Here is a tiny trained network, its code and every weight. The questions are about switching its units off for an input and a class, where a switched-off unit gives its printed mean instead of its output.

import numpy as np


def w(rows, s, z=0):
    codes = np.array(rows[::2]) - 128.0
    scale = np.full(codes.shape[1], s)
    scale[-1] = z or s
    return codes * scale


def f(y):
    return np.maximum(y, 0)


def log_softmax(a):
    a = a - a.max(-1, keepdims=True)
    return a - np.log(np.exp(a).sum(-1, keepdims=True))


def net(x, mask):
    res = np.array(x, float).reshape(1, 4) / 4 @ E
    y = f(res @ A[0][:, :-1].T + A[0][:, -1])
    res = res + np.where(mask, y, B[0][:, -1]) @ B[0][:, :-1]
    return log_softmax(res[-1] @ U[:, :-1].T + U[:, -1])


A, B = {}, {}
E = w([
[105,221,55,77,27,110,253],'x0',
[141,94,115,103,126,147,136],'x1',
[254,194,169,192,107,237,180],'x2',
[137,186,125,124,178,80,101],'x3',
],0.0087)
A[0] = w([
[114,176,88,91,91,122,176,130],'n0',
[251,151,126,177,118,148,148,133],'n1',
[96,167,87,102,89,114,175,190],'n2',
[245,151,146,163,110,150,143,146],'n3',
[169,129,171,149,151,198,69,172],'n4',
[140,89,157,131,130,117,89,255],'n5',
],0.012,0.0085)
B[0] = w([
[147,205,98,68,81,157,247,221],'n0',
[231,160,131,154,107,136,173,240],'n1',
[61,160,70,73,120,143,141,241],'n2',
[240,169,187,186,156,141,157,242],'n3',
[159,111,179,144,123,102,119,241],'n4',
[103,85,128,138,172,80,68,249],'n5',
],0.013,0.011)
U = w([
[28,8,146,172,156,105,15,253],'0',
[214,95,255,172,130,128,97,87],'1',
[37,143,68,21,78,129,136,122],'2',
[198,217,117,133,79,215,190,14],'3',
],0.0079,0.0035)

Each question gives the input, the list of numbers given to net, and the class t.
The units are the neurons (one row each of A and B). Each row of codes is followed by its name. A weight is (code - 128) times the scale printed after its matrix; where a second scale follows, it is the last column's (A, B and U).
mask holds one flag per neuron, in row order. A switched-off neuron (its flag False) gives its mean, the last column of its row in B, instead of its output. The means were averaged over made-up inputs and are rounded, as every weight is.
A unit's drop is (log p(t) with every unit on - log p(t) with that unit switched off) / (log p(t) with every unit on - log p(t) with every unit switched off).
The circuit of an input: a set's keep is (log p(t) with only the set's units on - log p(t) with every unit switched off) / (log p(t) with every unit on - log p(t) with every unit switched off). Starting from all 6 units, units are removed one at a time, each time the one whose removal leaves the highest keep (on an exact tie, the one counted first), for as long as the keep stays at least 0.8.
units of the circuit, in order: the units of the circuit, biggest drop first
top k neurons: the k neurons with the biggest drops, biggest first
drop of u: that unit's drop, to one decimal
input [-1,-3,0,1], class 0: units of the circuit, in order => n3; n0
input [4,5,0,-2], class 2: units of the circuit, in order => n3; n1
input [-1,4,-8,4], class 0: units of the circuit, in order => n0
input [0,-3,6,1], class 1: top 2 neurons => n0; n2
input [6,-2,-2,8], class 2: top 3 neurons => n3; n2; n1
input [8,-4,-2,3], class 2: top 2 neurons => n2; n3
input [8,2,-2,5], class 2: top 2 neurons => n2; n3
input [5,0,0,-8], class 2: top 3 neurons => n3; n1; n2
input [-4,7,-1,4], class 0: top 2 neurons => n3; n1
input [6,-3,-3,-8], class 2: drop of n3 => 0.1
input [0,-8,4,-3], class 1: drop of n2 => 0.2
input [-1,0,-1,8], class 0: drop of n3 => 0.2
